Below are the code and all the weights of a small trained network. Each question names an input and a target symbol and asks about switching units off, where a switched-off unit gives its printed mean instead of its output.

import numpy as np


def w(rows, s, z=0):
    codes = np.array(rows[::2]) - 128.0
    scale = np.full(codes.shape[1], s)
    scale[-1] = z or s
    return codes * scale


def norm(h):
    return h / np.sqrt((h * h).mean(-1, keepdims=True) + 1e-5)


def f(y):
    return np.maximum(y, 0)


def softmax(a):
    e = np.exp(a - a.max(-1, keepdims=True))
    return e / e.sum(-1, keepdims=True)


def log_softmax(a):
    a = a - a.max(-1, keepdims=True)
    return a - np.log(np.exp(a).sum(-1, keepdims=True))


def net(x, mask):
    ids = ['βγδεζθλμξστφω'.index(c) for c in x.split()]
    T = len(ids)
    res = E[ids] + P[:T]
    u = 0
    for l in range(3):
        r = norm(res)
        for j in range(2):
            rows = slice(4 * j, 4 * j + 4)
            q, k, v = (r @ M[l][rows].T for M in (Q, K, V))
            z = softmax(np.where(np.tri(T) > 0, q @ k.T / 4**0.5, -1e9)) @ v
            o = O[l][rows]
            res = res + np.where(mask[u + j], z, o[:, -1]) @ o[:, :-1]
        u += 2
        y = f(norm(res) @ A[l][:, :-1].T + A[l][:, -1])
        res = res + np.where(mask[u : u + 4], y, B[l][:, -1]) @ B[l][:, :-1]
        u += 4
    return log_softmax(norm(res)[-1] @ U[:, :-1].T + U[:, -1])


Q, K, V, O, A, B = {}, {}, {}, {}, {}, {}
E = w([
[129,178,128,225],'β',
[120,180,109,156],'γ',
[168,170,165,36],'δ',
[164,148,141,168],'ε',
[145,175,87,67],'ζ',
[150,112,177,146],'θ',
[159,137,74,195],'λ',
[120,89,172,128],'μ',
[160,59,114,147],'ξ',
[116,193,89,124],'σ',
[82,87,145,172],'τ',
[146,20,160,116],'φ',
[112,123,119,250],'ω',
],0.014)
P = w([
[173,100,83,170],'0',
[96,152,199,147],'1',
[71,125,229,134],'2',
[136,43,12,142],'3',
[139,93,72,157],'4',
[59,115,135,123],'5',
[81,90,85,47],'6',
[162,115,73,68],'7',
],0.011)
Q[0] = w([
[189,98,62,121],'L0H1',
[151,198,44,144],'L0H1',
[50,224,61,126],'L0H1',
[206,182,209,152],'L0H1',
[201,124,59,143],'L0H2',
[201,98,216,156],'L0H2',
[62,119,101,82],'L0H2',
[1,198,138,182],'L0H2',
],0.0091)
K[0] = w([
[142,153,218,139],'L0H1',
[17,195,133,194],'L0H1',
[90,179,79,121],'L0H1',
[212,101,136,254],'L0H1',
[81,198,91,85],'L0H2',
[148,107,210,51],'L0H2',
[151,105,84,147],'L0H2',
[96,116,155,172],'L0H2',
],0.0088)
V[0] = w([
[212,91,115,99],'L0H1',
[106,116,60,138],'L0H1',
[159,126,110,94],'L0H1',
[141,111,179,108],'L0H1',
[105,129,101,17],'L0H2',
[121,218,144,63],'L0H2',
[175,1,22,147],'L0H2',
[219,109,175,153],'L0H2',
],0.006)
O[0] = w([
[59,90,38,209,48],'L0H1',
[100,185,37,64,168],'L0H1',
[137,94,130,100,120],'L0H1',
[105,80,186,145,59],'L0H1',
[52,139,41,161,57],'L0H2',
[84,59,68,251,98],'L0H2',
[177,75,169,167,253],'L0H2',
[181,21,254,162,91],'L0H2',
],0.0048,0.0021)
A[0] = w([
[134,177,255,173,141],'L0N1',
[150,42,141,46,254],'L0N2',
[235,95,105,184,97],'L0N3',
[74,144,196,89,69],'L0N4',
],0.0057,0.0038)
B[0] = w([
[29,133,133,106,201],'L0N1',
[31,80,114,222,252],'L0N2',
[105,172,172,3,188],'L0N3',
[104,104,73,202,155],'L0N4',
],0.0057,0.004)
Q[1] = w([
[212,142,63,182],'L1H1',
[145,43,164,142],'L1H1',
[2,162,178,80],'L1H1',
[156,92,73,87],'L1H1',
[102,146,51,38],'L1H2',
[51,12,99,166],'L1H2',
[64,140,102,119],'L1H2',
[188,46,120,234],'L1H2',
],0.0081)
K[1] = w([
[55,179,193,90],'L1H1',
[233,184,190,119],'L1H1',
[170,63,38,170],'L1H1',
[101,234,93,127],'L1H1',
[41,60,96,110],'L1H2',
[129,187,121,1],'L1H2',
[51,168,158,116],'L1H2',
[126,155,73,124],'L1H2',
],0.0083)
V[1] = w([
[213,70,140,159],'L1H1',
[124,137,142,133],'L1H1',
[112,115,153,75],'L1H1',
[141,110,151,253],'L1H1',
[98,144,159,199],'L1H2',
[74,90,135,137],'L1H2',
[107,150,116,129],'L1H2',
[169,88,123,131],'L1H2',
],0.0082)
O[1] = w([
[210,90,112,138,7],'L1H1',
[110,123,99,111,116],'L1H1',
[76,162,99,82,76],'L1H1',
[204,106,215,39,87],'L1H1',
[110,253,87,158,183],'L1H2',
[71,218,150,141,182],'L1H2',
[161,186,83,125,190],'L1H2',
[57,101,140,39,26],'L1H2',
],0.0046,0.0021)
A[1] = w([
[159,182,177,242,4],'L1N1',
[74,2,77,176,122],'L1N2',
[158,16,173,162,113],'L1N3',
[249,148,63,179,56],'L1N4',
],0.007,0.0016)
B[1] = w([
[84,148,117,2,184],'L1N1',
[110,153,102,40,254],'L1N2',
[110,202,105,101,193],'L1N3',
[110,145,196,53,196],'L1N4',
],0.0094,0.0033)
Q[2] = w([
[77,254,162,74],'L2H1',
[46,134,71,193],'L2H1',
[192,202,117,168],'L2H1',
[93,136,226,190],'L2H1',
[75,139,194,49],'L2H2',
[241,94,209,127],'L2H2',
[172,80,17,137],'L2H2',
[127,174,16,96],'L2H2',
],0.01)
K[2] = w([
[79,97,76,134],'L2H1',
[115,161,87,7],'L2H1',
[70,97,168,83],'L2H1',
[191,59,80,95],'L2H1',
[165,96,45,168],'L2H2',
[196,128,193,129],'L2H2',
[84,122,147,62],'L2H2',
[67,70,114,92],'L2H2',
],0.011)
V[2] = w([
[132,90,116,112],'L2H1',
[79,62,113,87],'L2H1',
[36,170,170,132],'L2H1',
[120,105,141,83],'L2H1',
[62,204,149,137],'L2H2',
[251,91,69,112],'L2H2',
[122,201,69,97],'L2H2',
[76,101,147,153],'L2H2',
],0.016)
O[2] = w([
[112,43,84,104,118],'L2H1',
[155,6,75,1,155],'L2H1',
[148,181,183,45,193],'L2H1',
[204,102,86,75,157],'L2H1',
[235,169,87,112,177],'L2H2',
[3,194,187,182,105],'L2H2',
[169,201,50,160,250],'L2H2',
[154,84,116,23,100],'L2H2',
],0.0086,0.013)
A[2] = w([
[41,108,52,115,212],'L2N1',
[250,191,113,55,134],'L2N2',
[88,131,139,36,91],'L2N3',
[76,197,137,189,253],'L2N4',
],0.012,0.005)
B[2] = w([
[144,155,30,125,168],'L2N1',
[11,141,154,107,254],'L2N2',
[67,136,141,157,149],'L2N3',
[190,73,123,120,170],'L2N4',
],0.011,0.017)
U = w([
[122,207,219,139,94],'β',
[189,210,126,126,81],'γ',
[173,93,122,68,74],'δ',
[106,113,190,173,225],'ε',
[149,111,6,167,165],'ζ',
[122,94,209,108,120],'θ',
[51,130,135,213,167],'λ',
[149,75,174,63,69],'μ',
[41,44,116,124,57],'ξ',
[163,215,92,205,182],'σ',
[183,128,186,54,74],'τ',
[116,16,119,66,52],'φ',
[233,130,201,134,253],'ω',
],0.016,0.0064)

Each question gives the input, a string of symbols that net reads in full, and the target symbol t.
The units are the heads (4 rows each of Q, K, V and O) and the neurons (one row each of A and B). Each row of codes is followed by its name. A weight is (code - 128) times the scale printed after its matrix; where a second scale follows, it is the last column's (O, A, B and U).
mask holds one flag per unit, layer by layer, with each layer's heads first. A switched-off unit (its flag False) gives its mean, the last column of its rows in O or B, instead of its output. The means were averaged over made-up inputs and are rounded, as every weight is.
A unit's drop is (log p(t) with every unit on - log p(t) with that unit switched off) / (log p(t) with every unit on - log p(t) with every unit switched off).
The circuit of an input: a set's keep is (log p(t) with only the set's units on - log p(t) with every unit switched off) / (log p(t) with every unit on - log p(t) with every unit switched off). Starting from the 12 units with the biggest drops (on a tie, the unit counted first), units are removed one at a time, each time the one whose removal leaves the highest keep (on an exact tie, the one counted first), for as long as the keep stays at least 0.8.
units of the circuit, in order: the units of the circuit, biggest drop first
unit that matters most: the unit with the biggest drop
top k neurons: the k neurons with the biggest drops, biggest first
which heads matter: for each layer, one digit per head in row order, 1 if its drop is at least 0.15 and else 0, layers parted by /
input ε σ ξ, target ε: unit that matters most	L1H1
input σ λ ε, target σ: top 2 neurons	L1N4, L2N2
input σ ξ σ, target σ: top 2 neurons	L1N4, L2N2
input ζ ζ φ, target ζ: which heads matter	00 / 00 / 10
input φ σ δ, target φ: top 2 neurons	L0N2, L1N2
input σ λ φ, target σ: which heads matter	10 / 00 / 01
input β ζ λ φ φ ε, target φ: which heads matter	00 / 00 / 10
input λ λ λ, target λ: top 2 neurons	L1N1, L0N1
input ζ τ ε, target ζ: which heads matter	10 / 00 / 10
input β σ σ γ β ζ ζ, target σ: which heads matter	00 / 11 / 11
input β σ λ, target β: which heads matter	00 / 10 / 10
input ζ ζ ξ, target ζ: top 2 neurons	L0N2, L0N1
input ε ε μ, target ε: units of the circuit, in order	L2H2, L1H1, L2H1, L1N4
input ζ μ σ, target ζ: units of the circuit, in order	L2H1, L1H2
input ξ ω ζ, target ξ: which heads matter	01 / 11 / 11
input φ ζ σ, target φ: unit that matters most	L2H1
input ω λ ζ, target ω: which heads matter	11 / 10 / 11
input λ φ λ, target λ: top 2 neurons	L0N1, L1N2
input β ε σ γ, target γ: units of the circuit, in order	L2H2, L2H1
input β σ ζ, target β: which heads matter	01 / 10 / 10
input λ ζ φ, target λ: which heads matter	00 / 10 / 11
input λ ζ ζ, target λ: which heads matter	01 / 11 / 11
